Each row has a class, written after it.
-36	-642	100	-10	-97	120	142	-405	865	187	97	35	-195	448	-88	355	-202	-195	155	231	136	-128	78	-62	-46	-610	-168	184	142	-199	-126	-493	-95	-335	262	404	264	-597	-105 -> Q
-41	-493	82	5	-74	50	138	-458	719	221	134	31	-189	355	-194	316	-152	-195	265	191	110	10	66	-64	-5	-620	-284	185	165	-177	-102	-365	2	-319	300	353	173	-449	-26 -> Q
-18	-442	86	118	-115	50	91	-350	790	214	210	53	-181	322	-133	253	-87	-254	206	209	83	18	76	-51	28	-607	-283	148	230	-227	-86	-345	-5	-279	238	329	277	-514	6 -> Q
-62	-621	115	-83	-97	101	96	-420	809	161	70	47	-114	421	-67	263	-156	-199	51	224	68	-96	30	-72	-32	-574	-109	120	163	-217	-96	-481	-65	-306	206	334	242	-620	-121 -> U
160	-117	-33	50	-202	121	255	-331	399	335	78	-567	-361	191	169	543	-48	38	-54	-118	11	61	-118	-8	131	-204	-221	394	344	-146	40	-307	497	-430	212	237	532	-434	122 -> E
254	-168	-118	18	-77	133	282	-336	344	264	114	-597	-441	150	47	650	-38	-2	-119	-11	-20	-89	-104	-73	90	-258	-96	409	241	-37	12	-385	433	-502	232	313	397	-594	151 -> J
269	-123	-101	64	-120	107	293	-310	334	328	59	-599	-426	88	132	639	-24	-1	-154	-29	-54	-44	-79	-71	99	-197	-148	393	337	-46	34	-343	453	-477	188	262	465	-572	190 -> X
299	-98	-113	47	-109	128	273	-225	382	246	128	-624	-402	125	74	666	32	-38	-147	-36	-54	-40	-110	-62	122	-231	-152	418	318	-50	20	-375	403	-502	197	291	436	-581	171 -> K
208	-39	-26	70	-195	101	215	-299	330	363	106	-602	-357	126	173	540	-22	53	-59	-123	9	108	-148	-16	127	-187	-258	409	382	-128	79	-309	492	-440	218	229	566	-427	177 -> U
282	-88	-114	78	-109	119	273	-250	431	201	156	-588	-367	164	110	624	29	-60	-74	-83	-38	90	-93	-22	181	-223	-135	411	308	-133	60	-394	428	-466	167	184	490	-559	138 -> K
139	-289	-21	34	-87	194	299	-347	565	225	78	-437	-385	351	90	645	-80	-1	-36	12	45	66	-50	1	144	-273	-74	416	267	-194	-12	-365	352	-434	129	192	459	-458	50 -> N
257	-194	-109	-36	-64	139	291	-317	398	239	129	-615	-373	166	69	653	-63	0	-132	-18	70	-87	-97	-63	62	-241	-136	426	268	3	-2	-383	368	-542	255	317	372	-532	148 -> E
-16	-561	91	106	-90	90	138	-452	829	182	139	101	-223	385	-41	276	-129	-235	156	224	37	-104	99	-70	-40	-663	-170	132	167	-251	-111	-445	-67	-281	225	403	334	-680	-19 -> K
140	-229	-4	57	-138	128	268	-298	499	290	98	-494	-338	292	106	616	-39	7	-22	-49	42	87	-84	1	132	-265	-156	388	305	-186	-10	-324	399	-448	163	171	529	-423	70 -> N
14	-646	99	50	-27	133	127	-481	869	180	220	108	-166	466	-106	222	-174	-194	272	260	174	-48	140	-77	-15	-662	-180	145	14	-124	-162	-380	-26	-371	232	282	262	-534	-116 -> N
173	-99	18	48	-219	107	199	-301	398	369	54	-552	-366	203	108	526	-43	58	4	-138	4	119	-144	-1	151	-237	-257	399	338	-181	48	-328	516	-408	227	189	578	-372	118 -> K
194	-118	-14	63	-200	130	205	-278	445	337	103	-543	-347	161	122	544	-67	14	-17	-108	51	98	-123	-4	128	-199	-225	370	348	-137	49	-323	470	-436	235	223	559	-407	131 -> J
20	-424	86	91	-106	42	135	-390	683	210	115	49	-197	283	-198	293	-149	-186	262	200	62	23	29	-77	22	-590	-292	166	207	-218	-78	-383	36	-278	288	332	229	-493	31 -> G
14	-662	87	-21	-29	163	115	-513	898	163	194	92	-248	458	-56	300	-148	-194	221	250	106	-75	128	-73	-11	-620	-127	131	53	-168	-152	-394	-33	-357	231	354	297	-710	-105 -> J
278	-67	-144	100	-106	104	277	-278	383	224	183	-679	-368	93	179	581	22	-62	-136	-66	19	34	-91	-23	157	-177	-143	421	337	-81	61	-355	427	-485	155	218	482	-589	189 -> E
-20	-621	107	20	-70	107	135	-394	845	194	191	99	-140	407	-190	273	-213	-172	248	202	247	-63	83	-75	-56	-644	-228	130	93	-203	-129	-431	-99	-286	292	393	248	-503	-6 -> G
288	-111	-153	48	-48	101	267	-318	316	207	207	-730	-376	90	108	610	-3	-25	-118	-78	19	19	-85	-46	137	-222	-136	445	255	-34	58	-402	430	-531	196	218	431	-600	162 -> U
-69	-620	68	-59	-56	132	171	-383	814	94	141	58	-110	421	-79	320	-148	-188	12	235	84	-144	32	-62	-29	-587	-98	127	157	-238	-135	-491	-114	-324	196	381	221	-655	-91 -> G
127	-221	-14	-16	-118	176	301	-338	538	276	46	-433	-364	302	90	662	-75	29	-55	-7	13	56	-58	-4	131	-283	-119	396	319	-188	-3	-326	384	-409	158	197	488	-456	53 -> X
-45	-468	92	79	-81	45	105	-431	699	161	208	32	-181	317	-131	263	-89	-216	238	185	34	70	54	-44	41	-601	-293	190	207	-239	-90	-345	8	-332	250	298	259	-513	-19 -> N
289	-63	-97	134	-117	64	225	-239	357	294	176	-642	-384	87	153	553	95	-68	-86	-87	-78	119	-75	-37	205	-218	-182	401	354	-104	72	-368	474	-488	121	149	536	-626	146 -> Q
159	-69	-45	81	-201	79	270	-260	348	385	85	-513	-339	169	74	495	-60	32	32	-75	-2	96	-101	-34	145	-223	-276	389	330	-88	57	-263	526	-426	186	186	443	-260	71 -> X
294	-148	-86	22	-104	119	253	-265	395	287	99	-607	-393	135	57	655	-32	-23	-103	-34	14	-53	-98	-60	83	-222	-138	409	299	-10	8	-407	409	-498	242	323	420	-511	163 -> N
-10	-669	108	33	-60	112	141	-447	822	204	126	73	-129	474	-126	276	-153	-185	249	184	238	-72	78	-75	-31	-687	-180	115	10	-212	-152	-467	-119	-334	283	386	285	-608	-13 -> E
178	-133	-23	66	-211	128	221	-266	454	319	119	-528	-351	180	141	536	-41	13	-32	-112	10	101	-96	-18	146	-199	-225	382	341	-155	63	-324	460	-437	198	219	551	-457	96 -> J
173	-247	-38	-3	-91	207	300	-346	536	226	65	-437	-368	310	38	666	-104	20	-15	11	53	53	-71	-14	127	-285	-113	406	262	-157	-20	-357	371	-439	189	193	439	-432	68 -> K
285	-108	-128	83	-70	92	260	-290	364	214	189	-666	-347	103	122	605	50	-65	-89	-89	14	81	-72	-36	160	-202	-156	410	291	-79	48	-369	416	-500	172	196	463	-599	188 -> N
-43	-534	90	99	-115	20	133	-426	767	216	167	17	-233	338	-23	274	-77	-237	164	189	2	-101	80	-66	-44	-641	-215	125	208	-233	-103	-427	-32	-315	212	402	351	-713	-69 -> J
-5	-496	89	49	-52	67	117	-449	777	166	167	1	-238	352	-89	335	-65	-228	166	183	55	23	77	-44	-3	-607	-233	158	210	-241	-90	-406	-29	-318	231	346	271	-623	10 -> U
289	-84	-143	131	-94	77	264	-268	354	254	172	-678	-350	99	139	582	51	-74	-97	-92	27	58	-81	-40	163	-221	-155	396	282	-86	70	-381	438	-482	168	195	483	-609	199 -> Q
-62	-535	129	87	-137	62	128	-375	820	241	139	76	-190	393	-33	257	-111	-189	148	209	58	-102	81	-72	-37	-657	-229	162	210	-267	-93	-421	-78	-286	204	406	348	-655	-52 -> G
-64	-521	107	-40	-98	68	158	-431	758	139	66	90	-126	371	-37	274	-95	-173	13	201	-24	-126	8	-68	-35	-591	-172	81	231	-259	-119	-451	-19	-290	224	399	253	-671	-71 -> G
-42	-680	123	23	-60	136	154	-481	884	164	131	89	-152	503	-103	273	-156	-195	209	209	191	-84	117	-70	-32	-705	-170	133	31	-225	-162	-446	-122	-318	248	376	276	-639	-59 -> E
248	-165	-108	19	-91	153	241	-345	358	308	95	-633	-412	142	69	635	-63	8	-99	-23	29	-69	-123	-53	65	-247	-147	417	260	-35	3	-388	407	-489	247	311	399	-504	165 -> U
-85	-544	143	-21	-110	51	161	-436	801	203	151	71	-166	440	-49	316	-122	-142	182	146	27	-35	53	-39	-2	-646	-235	172	216	-275	-124	-407	-31	-339	258	379	365	-589	-112 -> E
22	-645	62	91	-65	186	166	-444	899	187	180	145	-241	439	-77	289	-171	-258	181	263	64	-70	141	-84	-27	-619	-108	137	75	-200	-132	-456	-42	-306	197	355	290	-672	-78 -> Q
168	-132	9	27	-207	107	178	-292	364	439	56	-561	-376	160	111	515	-86	30	13	-118	43	124	-163	-1	97	-199	-226	393	347	-143	77	-340	502	-420	231	188	575	-341	136 -> X
-1	-591	78	52	-57	125	139	-438	829	156	178	112	-153	424	-43	246	-102	-207	151	258	67	-58	99	-72	15	-599	-156	132	110	-191	-136	-396	-31	-347	182	301	282	-637	-96 -> N
-67	-699	122	14	-91	102	138	-404	883	196	141	111	-144	474	-114	285	-159	-197	224	205	240	-97	97	-61	-74	-681	-210	97	70	-247	-145	-467	-170	-295	263	414	282	-577	-40 -> X
250	-111	-117	56	-96	129	292	-331	346	269	99	-620	-421	122	111	649	-14	11	-123	-16	4	-53	-122	-43	83	-229	-161	411	315	-65	24	-367	429	-484	200	278	441	-553	181 -> K
-43	-580	93	69	-77	61	118	-435	799	209	165	51	-182	391	-55	284	-120	-210	181	233	75	-105	89	-68	-24	-667	-214	149	150	-224	-122	-445	-85	-340	247	382	320	-701	-66 -> Q
189	-115	-92	57	-127	107	324	-315	449	256	132	-533	-333	193	135	606	30	-26	-81	-8	2	5	-67	-24	133	-264	-178	364	323	-105	-23	-296	378	-464	153	256	435	-527	114 -> E
272	-155	-150	47	-47	121	289	-348	402	153	155	-659	-365	109	106	639	-69	-28	-111	-61	60	-13	-40	-45	151	-211	-118	430	266	-41	48	-387	403	-498	217	238	412	-610	149 -> J
159	-122	41	58	-205	111	215	-312	442	321	82	-465	-336	240	160	537	-78	40	-20	-119	40	167	-126	7	149	-195	-239	398	398	-170	50	-346	429	-370	195	217	592	-338	100 -> E
294	-74	-148	125	-108	122	260	-259	378	262	198	-700	-367	61	147	587	16	-62	-128	-55	25	30	-69	-34	138	-186	-150	411	323	-64	47	-378	424	-461	143	216	496	-598	188 -> U
-63	-681	103	-117	-78	120	103	-415	805	94	89	49	-102	412	-88	230	-168	-201	-13	241	84	-137	6	-69	-17	-549	-37	63	127	-199	-126	-520	-69	-319	177	319	209	-641	-138 -> J
249	-170	-83	40	-75	113	254	-345	331	311	89	-597	-447	158	36	620	-34	1	-76	-17	3	-64	-133	-51	85	-285	-107	388	250	-48	-5	-381	468	-488	233	279	442	-537	151 -> J
237	-134	-89	43	-104	83	276	-279	414	221	110	-525	-403	193	98	635	56	-47	-134	-29	-117	-37	-66	-66	131	-305	-139	380	293	-98	9	-378	397	-501	200	301	388	-614	118 -> G
274	-155	-84	113	-126	107	221	-252	361	341	127	-633	-414	109	86	578	6	-59	-95	-44	-19	4	-90	-50	131	-243	-145	382	296	-51	8	-392	447	-478	176	244	490	-551	163 -> Q
228	-206	-97	-7	-78	133	279	-318	400	236	108	-587	-388	206	56	640	-60	8	-110	-15	32	-86	-95	-62	107	-263	-117	418	235	-39	5	-388	381	-511	238	316	379	-552	125 -> E
-37	-569	93	7	-59	85	105	-433	797	147	120	21	-217	398	-176	362	-190	-199	231	214	146	-21	48	-51	-3	-594	-239	196	163	-236	-86	-433	-45	-311	316	354	213	-549	-24 -> Q
2	-609	54	54	-44	183	171	-481	857	172	194	151	-219	468	-97	261	-174	-217	232	306	65	-63	130	-78	2	-644	-130	167	32	-170	-155	-398	-54	-346	201	347	212	-582	-113 -> U
229	-132	-95	56	-108	101	258	-306	395	294	112	-609	-392	152	126	619	-2	-24	-120	-33	17	-22	-85	-38	121	-242	-151	412	315	-70	35	-354	408	-485	190	272	448	-551	157 -> Q
-33	-434	122	100	-122	5	94	-409	699	220	134	-8	-189	298	-98	287	-20	-241	212	132	17	77	46	-44	15	-602	-316	156	264	-275	-80	-368	9	-288	242	327	316	-573	33 -> N
265	-115	-102	46	-89	97	282	-340	381	244	88	-560	-419	198	102	626	43	-15	-121	-17	-58	-76	-96	-64	111	-318	-119	390	243	-70	15	-365	435	-493	210	286	419	-597	149 -> K
131	-91	16	78	-213	102	234	-316	411	394	57	-509	-376	224	178	537	-28	62	-17	-112	-33	143	-134	15	148	-223	-235	395	387	-215	72	-321	495	-418	165	198	589	-383	86 -> U
254	-100	-134	31	-69	113	294	-308	338	240	180	-655	-372	103	179	617	34	-2	-152	-84	-23	55	-63	-43	158	-194	-151	432	318	-68	73	-337	431	-529	145	195	473	-603	159 -> X
-21	-447	28	91	-66	70	191	-442	699	193	130	84	-199	337	-169	312	-113	-222	234	251	34	-9	89	-102	20	-608	-261	182	158	-194	-69	-347	-5	-304	238	351	137	-561	-5 -> Q
293	-81	-131	106	-113	101	236	-268	373	291	181	-669	-350	109	144	579	33	-54	-76	-78	61	53	-96	-20	155	-216	-142	396	278	-72	43	-362	427	-485	164	173	524	-538	203 -> K
268	-77	-139	72	-77	79	304	-291	365	258	152	-662	-328	98	105	626	28	-34	-108	-74	71	-7	-87	-45	105	-238	-183	390	310	-71	39	-372	407	-464	205	262	450	-599	205 -> Q
185	-167	-53	1	-115	171	305	-352	476	255	93	-514	-357	234	95	661	-63	55	-68	-36	35	24	-81	-18	120	-253	-169	406	304	-132	-3	-323	420	-447	195	209	491	-484	96 -> K
-59	-371	56	151	-121	16	196	-313	675	207	204	139	-194	304	-239	206	-125	-230	312	242	-6	98	63	-68	65	-573	-362	162	249	-211	-58	-281	53	-265	184	276	116	-283	-63 -> X
299	-50	-120	101	-119	71	246	-224	372	288	147	-671	-368	64	144	602	38	-68	-131	-76	-11	35	-80	-45	152	-186	-180	421	382	-63	71	-369	430	-481	176	237	487	-586	195 -> Q
182	-92	5	31	-216	133	217	-271	408	375	62	-570	-382	205	129	547	-42	34	-26	-112	2	104	-163	0	129	-188	-235	400	373	-153	34	-341	493	-425	216	242	542	-373	120 -> E
263	-141	-117	34	-76	148	291	-330	355	223	96	-645	-427	160	95	643	-20	5	-175	-24	-12	-65	-86	-63	122	-243	-121	457	264	-56	25	-375	403	-502	207	321	376	-578	182 -> U
181	-259	-54	17	-90	193	324	-350	533	277	69	-474	-338	268	63	676	-98	-1	-41	8	127	5	-52	-28	72	-251	-96	382	261	-121	-22	-355	325	-415	174	267	439	-471	132 -> N
261	-42	-116	104	-108	85	253	-282	363	260	141	-633	-378	110	112	605	39	-36	-95	-56	6	12	-130	-17	125	-243	-184	393	336	-111	47	-376	446	-450	192	218	493	-557	189 -> K
-53	-339	-37	185	-76	34	277	-378	685	167	271	197	-161	312	-247	199	-121	-232	302	329	13	-15	136	-108	53	-618	-341	159	171	-123	-96	-212	20	-282	155	315	-4	-299	-72 -> K
23	-660	109	12	-60	164	97	-476	868	200	189	60	-220	425	-91	272	-186	-213	230	236	130	-49	100	-60	-36	-643	-142	146	44	-166	-162	-455	-47	-353	242	311	315	-630	-83 -> G
281	-57	-128	132	-105	85	276	-254	347	275	164	-618	-350	67	138	581	62	-71	-118	-96	-26	91	-79	-27	176	-207	-156	371	335	-124	65	-367	424	-444	137	185	524	-603	223 -> X
178	-99	11	87	-214	100	209	-302	419	383	72	-498	-325	150	151	474	-49	24	-13	-133	29	113	-125	-10	112	-220	-271	350	396	-165	53	-316	498	-394	231	235	588	-394	149 -> E
